muve: [131 190 161 151 130  76  94 146 111 121  72]
Nutol: [117 127  78 164  74 111 158 137 110 152 126]
Beb: [164 148 142 153 123 101  96 148 181 131 108]
guk: [149  99 167 196 101 127 103  82 136 160 123]
Mar: [116 110 110  93 141 167  88 121 165 145 120]
Vimo: [162 157 137  81  91 118 127 168 132 100  90]
Dip: [148 100 101 152 142 153  96 164 165  92  96]
zoli: [138 102 164  89 151  66 148 140 143 166 193]
common muve zoli: 
[151]
[148 100 101 152 142 153  96 164]
Dip
common zoli muve: 
[151]
common Vimo Dip: 
[100]
[132 100]
Vimo

guk: [145 126 159 136 110 124  95  89]
gom: [129  93 133 100 125  95 145 151]
Mar: [171 159 114 122 158 202 176 178]
Dip: [138 136 127 176 127 116 151 132]
zoli: [146 140 165 120 156 142 172 101]
musa: [133 116 109 108 151 139 147 149]
Vimo: [153 111 101 109 152 120 125 195]
Beb: [129  93 133 100 125 184 138 153]
Nutol: [171 159 132 122 158 202 176  83]
sok: [157 140 114 150 136 151 159 123]
muve: [133 129 131 175 110 160 118 170]
common Mar Dip: 
[176]
common Nutol guk: 
[159]
common Beb musa: 
[133]
[171 159 132 122 158 202 176  83]
Nutol
common Dip gom: 
[151]

Mar: [144 113 145 158 114 132 102 114 121 152  90 131 149 124 122  86 125]
Vimo: [126  93 197 131 157 106 118 142 125 137 128 118 152 100 125 110 133]
Nutol: [148 154  62 134 134 125 140 128 106 131 144 150 154 130 133 128 129]
zoli: [119 154  62  98 106 125 142 157 118 137 118 128 100 112 138 130 136]
Dip: [148 146 125 134 134 125 140 128 106 131 144 149 131 100 106 133 141]
bop: [148 107 129 114 126 104 125 166 108 122 106 134 122 131 143 161 115]
[114 126 104 125]
bop
[148 107 129 114 126 104 125 166 108 122 106 134 122 131 143 161 115]
bop
[119 154  62  98 106 125 142 157 118 137 118 128 100 112 138 130 136]
zoli
[157 106 118 142 125 137 128 118]
Vimo

zoli: [ 86 144  88 158 162 145 151 143 143 147 160 131 117 151 105  95 153 134
 106 102  93 156  94 125  92  99  90 163 120 145 146 128 152 106 141 103
 142 160 110 108  94  96]
Vimo: [131 163 171  88 141 141 126  96 100  95 104 161  89 116 100  93 142  80
 141  53 146 170 144 109 139 131 187  91 158 132 163 154  97 152  77 136
 101 111 136 135 145 136]
sok: [104 147 103 113 158  85 147 126 128 132 111 158  82  93  80 100 154 149
 141  74 138 156 135 105 144  90 117 103 133 159 175 129 114 148 125 145
 119 127 142 138 146 137]
guk: [159 100 165 104 108 132 108  96 117  92 103 129 121 111 142 144 125 114
 150 115 144 142 151  90 133 138 161 103 140 106 115 112  99 142 101 128
 100 116 148 141 147 141]
gom: [118 131 146 158 131  93 123 155  99 158 148 123 116 139 115  91 113 114
 104 133 109 135 105 156 123 143 164 161 143 137 127 122 157 106 134 104
 150  96 116 108 106 106]
Nutol: [108 125  88 141 172 116 150 132 146 140 139 155 100 135  98  85 162 128
 117  84 104 167 103 104 115  92 106 145 121 146 173 135 142 112 139 125
 144 145 119 123 110 104]
[135 105 156]
gom
[159 100 165 104 108 132 108  96 117  92 103 129 121 111 142 144 125 114
 150 115 144 142 151  90 133 138 161 103 140 106 115 112  99 142 101 128
 100 116 148 141 147 141]
guk
[118 131 146 158 131  93 123 155  99 158 148 123 116 139 115  91 113 114
 104 133 109 135 105 156 123 143 164 161 143 137 127 122 157 106 134 104
 150  96 116 108 106 106]
gom
[104 150]
gom
[108 125  88 141 172 116 150 132 146 140 139 155 100 135  98  85 162 128
 117  84 104 167 103 104 115  92 106 145 121 146 173 135 142 112 139 125
 144 145 119 123 110 104]
Nutol
[ 86 144  88 158 162 145 151 143 143 147 160 131 117 151 105  95 153 134
 106 102  93 156  94 125  92  99  90 163 120 145 146 128 152 106 141 103
 142 160 110 108  94  96]
zoli
[115 144 142 151  90 133 138]
guk

Beb: [158 136 119 140 141 129 104 115  87 115 143 135 126 156 101  96 113 128
 146 103 153 137 107 109 135 105 170 150 120 122]
Nutol: [133 120 124 132 162 143 103 134 132 118 112 212 124 136 137 130 107 130
 103 127 115 137 108 118 160 181 112 130 120 113]
guk: [168 175 139 106 105 120 143 125 119 139 118 120 159 128 133  98 157 147
 137  99 130 106 151 161 101 138 121 153 124 134]
Vimo: [135 111 136 124 126 120 173 163  96 117 122 127 140 141 102 104 138 151
  84 165 140 143 162 119 116 123 121 139 144 105]
muve: [106 113 171 173 144 127 152 167 153 122 163 124 138 137 118 168 135 115
  99 183 107 122 122 121 106 114 110 117 139 129]
Dip: [105 115 116 119 131 190 158 121 104 119 152 129 124 128  94 117 130 183
 130 139 161 111 143 118 163 109 130 149 142 118]
musa: [146 123 115 157 109 102 165 119  96 131 140 140 104 138 165 102  84 127
 122 151 141 146 132 144 176 149 131 115 105 157]
bop: [102 116 110 110 102 130  98 123 122 121 133 105 118 116 103 110 161 137
 129 122 114 145 186 130 138 107 142 169 155  99]
Mar: [102 116 110 110 102 130  98 123 122 121 133 105 118 116 103 110 161 137
 129 122 114 118 134 121 121 124 128  79 108 162]
sok: [108 117 106  94 124 101 126 128 139 125  96 126 160 151 161 117 169 126
 100 105 128 124 120 133 109 109  95  96 115 138]
gom: [110 123  92 103 170 106 139 112 111 120 104 126 129 155 123 105 154 140
  91 109 163 106 135 109 131 110 112 124 105 128]
zoli: [133 120 124 132 162 143 103 134 132 118 112 212 124 136 137 130 107 130
 103 127 115 137 108 118 105 152 124  96 122 100]
[110 123  92 103 170 106 139 112 111 120 104 126 129 155 123 105 154 140
  91 109 163 106 135 109 131 110 112 124 105 128]
gom
[122 127 140 141 102 104 138 151  84 165 140]
Vimo
[105 115 116]
Dip
[135 111 136 124 126 120 173 163  96 117 122 127 140 141 102 104 138 151
  84 165 140 143 162 119 116 123 121 139 144 105]
Vimo
[102 116 110 110 102 130  98 123 122 121 133 105 118 116 103 110 161 137
 129 122 114 118 134 121 121 124 128  79 108 162]
Mar

Nutol: [156 128 142  84 147 113 164]
Vimo: [139  71 136  96 128 176 156]
sok: [156 128 142  84 147 157 151]
Beb: [153 107 134 164 140 146 140]
Dip: [ 84 147 113 163 147 142 147]
musa: [156 117 117  84 153 153 141]
bop: [156 128 142  84 147 147 155]
[142  84 147 157 151]
sok
[ 96 128]
Vimo
common Nutol Beb: 
[164]
[156 128 142  84 147 147 155]
bop
[ 84 147 113 164]
Nutol
[156 117 117  84 153 153 141]
musa

Dip: [114  91 139  92 149 136 117 124 126 138 132 149 115 101 110 107 138 122
 127 126  96 126 115 108 144 106 134 119]
Beb: [123 162 109 158  80 113 125 136 103 113 115  91 118 134 151 117 110 163
 115 140 157 112 141 118 126 141 121 118]
Nutol: [126 174 105 168  71 109 127 138 102 109 113  83 120 141 157 121 106 167
 114 141 166 111 145 122 122 147 119 119]
guk: [123  84 147  88 171 143 124 121 143 144 139 164 127 109 102 123 146 101
 136 119  91 137 112 123 139 107 136 129]
sok: [148 146 129 149 139 130 143 126 149 128 133 131 150 155 132 161 130 109
 139 122 145 142 134  99 112 144 126 146]
musa: [107 119 122 115 104 122 112 132 100 124 120 115 103 103 130  93 121 156
 113 137 119 109 125  94 144 116 129 107]
bop: [134 101 144 105 169 141 132 121 150 141 139 159 138 125 109 139 143  97
 140 118 106 142 118 139 129 118 134 138]
zoli: [112  95 136  95 140 134 116 126 120 135 130 142 112 100 113 103 135 129
 124 128  99 122 116 104 145 107 133 116]
gom: [ 97 112 121 106  97 121 105 133  89 123 117 113  92 102  87 136 120 166
 108 140 111 102 122  79 152 109 130  98]
muve: [104 128 117 122  89 118 110 135  91 119 115 104  99 102 136  87 116 167
 109 141 126 104 128  89 144 119 127 103]
Mar: [127 177 104 171  68 108 127 138 101 108 112  80 121 142 159 122 104 169
 113 142 169 111 146 122 121 149 118 119]
Vimo: [116 146 114 141  89 116 120 135 101 117 116 100  98 122 143 107 114 161
 114 139 142 111 135 108 133 131 124 113]
[102 136  87]
muve
[ 89 116 120 135 101 117 116 100  98 122 143 107]
Vimo
[148 146 129 149 139 130 143 126 149 128 133 131 150 155 132 161 130 109
 139 122 145 142 134  99 112 144 126 146]
sok
[135 108 133 131 124]
Vimo

musa: [129 102  91  99 146 126]
Vimo: [180 136 122 147 142 139]
zoli: [153  89 117 125 140 164]
muve: [125 113 117 110 138 121]
guk: [143 135 136 121 139 147]
Nutol: [147 148 117 129 129 152]
Mar: [125 113 117 110 138 158]
Beb: [186 173 135 153  98 123]
gom: [140 148 117 129 122 152]
Dip: [161 148 117 129 166 139]
bop: [115 148 101 105 129 137]
[125 113 117 110 138 158]
Mar
common Nutol zoli: 
[117]
common guk Beb: 
[135]
[147 148 117 129 129 152]
Nutol
[129 102  91  99 146 126]
musa
[101 105 129 137]
bop

Nutol: [ 66  86 194 202  87 159 127 157  91 102 199 154 167 114 165 195 128 210
 167 180 191  71 128 206]
gom: [127  77  97  75  67 173 146  92  67 159 161 127  84  95 104 116 167 156
 180  68 111 107 125 137]
Dip: [ 93 101 144 146 107 128 123 133 109 106 141 133 134  83 135 145 113 147
 130 140 142  95 124 148]
bop: [130 116 118  89 137 105 149 128 156 116 108 139 107 112 140 118 108  92
 108 113 115 120 151 115]
Vimo: [128 120 103 102 167  89 162 149 187  94  96 162 108 115 159 131  76  81
  87 133 116 106 179 120]
musa: [113 127 142 144 146 134 134 138 127 120 114 141 135 135 120 131 109 133
 124 134 121 134 141 129]
zoli: [127  83  96  75  78 161 145  96  80 152 150 127 107  98 107 114 157 117
 167  73 111 156 128 131]
guk: [128 169 144 158 173  89 105 144 167 105  83 114 140 154 128 118  95  94
  80 162 128 106 116 102]
muve: [185 177 101  87 157 136 133 108 145 181  87 101 126 161  92  77 165  91
 129  94  98 198 114  75]
Mar: [131 157 120 131 162  82 109 133 166 104  84 113 121 139 128 111  95  82
  78 144 117 106 120  96]
sok: [119  88 100  83  82 149 135  98  83 142 139 119 109 100 112 110 146 136
 154  81 111 144 118 124]
Beb: [169 151  99  99 161 116 145 129 166 140 112 139 109 135 135 116 128  96
 114 115 106 157 156 109]
[128 120 103 102 167  89 162 149 187  94  96 162 108 115 159 131  76  81
  87 133 116 106 179 120]
Vimo
[131 157 120 131 162  82 109 133 166 104  84 113 121 139 128 111  95  82
  78 144 117 106 120  96]
Mar
[127  77  97  75  67 173 146  92  67 159 161 127  84  95 104 116 167 156
 180  68 111 107 125 137]
gom
[146  92]
gom

bop: [165 122 139 157 165 137 124 139 112 176 130  98 128 125 139 127 146 120
 146 133 166 121 115 136 142 138 144 115 116  93 105 133  93 144 172 154
 147 129 129 144 111 140 128 155 156 128 137 204]
sok: [ 65 122 119 117 114 143 156 144 112 101 130  98 106 119 139 127 146 104
 146 133 166 121 114 135 142 125 137 115 116  93 117 133  93 107 154 147
 147 129 129 144 127 127 128 164 130 130 137 128]
Nutol: [ 65 122 119 117 137 165 124 139 112 101 130  98 106 119 139 127 146 104
 146 133 166 112 114 135 142 125 118 115 116  93 117 133 144 144 154 129
 147 129 129 144 111 127 128 164 130 130 130 143]
[117 133  93]
sok
[ 65 122 119 117 137 165 124 139 112 101 130  98 106 119 139 127 146 104
 146 133 166 112 114 135 142 125 118 115 116  93 117 133 144 144 154 129
 147 129 129 144 111 127 128 164 130 130 130 143]
Nutol
[165 122 139 157 165 137 124 139 112 176 130  98 128 125 139 127 146 120
 146 133 166 121 115 136 142 138 144 115 116  93 105 133  93 144 172 154
 147 129 129 144 111 140 128 155 156 128 137 204]
bop
[165 137 124 139]
bop
[165 124 139 112]
Nutol
[ 65 122 119 117 114 143 156 144 112 101 130  98 106 119 139 127 146 104
 146 133 166 121 114 135 142 125 137 115 116  93 117 133  93 107 154 147
 147 129 129 144 127 127 128 164 130 130 137 128]
sok

bop: [ 70 162  99 141 114]
zoli: [169 128 107  64 124]
muve: [172 125 114  63 144]
musa: [139  75 164 122 102]
guk: [164 145 100  90 107]
Dip: [113  72 124 147 137]
gom: [169 127 107  65 123]
Mar: [155 180 134 145 133]
sok: [167 129 105  66 118]
Beb: [ 67  99 143 146  98]
Vimo: [ 74 173 154 146 160]
Nutol: [ 76 176 156 145 160]
[124 147]
Dip
[143 146]
Beb
common bop Beb: 
[99]

Mar: [163  95 115 124  65  52  93 120 112 106  65 130 148]
bop: [122 107 112 112 165 101 113 104 166 156 130 143 103]
guk: [163  95 115 124  65  68  93 120 112 106  65 130 148]
gom: [145 155 166 189 208 153 115 100 151  73 175 131  67]
common gom bop: 
[166]
[163  95 115 124  65  68  93 120 112 106]
guk
[115 124  65  68  93 120 112]
guk

Mar: [ 96 171 127 144 137  63]
Beb: [100 131 168 137 137  62]
Nutol: [141 125 170 190 171 121]
gom: [131 168 131 154 144  66]
Vimo: [103 128 173 186 149 102]
Dip: [ 96 171 131 146 162 130]
bop: [153 176  78 123 154  94]
zoli: [138 160 127 182 175  92]
guk: [121 122 169 193 162 116]
sok: [185 131 103 154 176 146]
muve: [ 90 171 130 139 131  63]
[168 131]
gom
[168 137]
Beb
common Mar Beb: 
[137]
[162 116]
guk
common Dip guk: 
[162]
[144 137  63]
Mar

muve: [127  46  47 114 135 127  91  93]
musa: [149  76 136 153 126 139 120 120]
gom: [129 143 137 151 131 105  81  77]
bop: [123 145 134 119 138 116 111 101]
Beb: [157 143 134 104 130 111 106 112]
Nutol: [120 117 119 139 125 100  89  89]
guk: [133 154 129 130 125 111 108 116]
Vimo: [111 142 128 155 129 119  77  82]
sok: [157  78 131 140 142 127  46  48]
common gom sok: 
[131]
[127  46  48]
sok
[120 120]
musa
[133 154 129 130]
guk
[149  76 136 153 126]
musa
common Vimo Nutol: 
[119]
[117 119 139 125 100  89]
Nutol

zoli: [ 88 139  74 127  89  67 159 164 193 136 136 134 137 130 122 165 126 107]
guk: [ 55 131  72 166 111  66 115 165 123  95 152 158  91 137 114 150 162 137]
bop: [123 165 131  72  91 166 152 158 115  95  66 123 111 116  67 179  66 129]
[131  72 166 111  66 115 165 123  95 152 158  91]
guk
[123 165 131  72  91 166 152 158 115  95  66 123 111 116  67 179  66 129]
bop
[ 55 131  72 166 111  66 115 165 123  95 152 158  91 137 114 150 162 137]
guk
[114 150 162 137]
guk
[193 136 136 134 137 130 122]
zoli

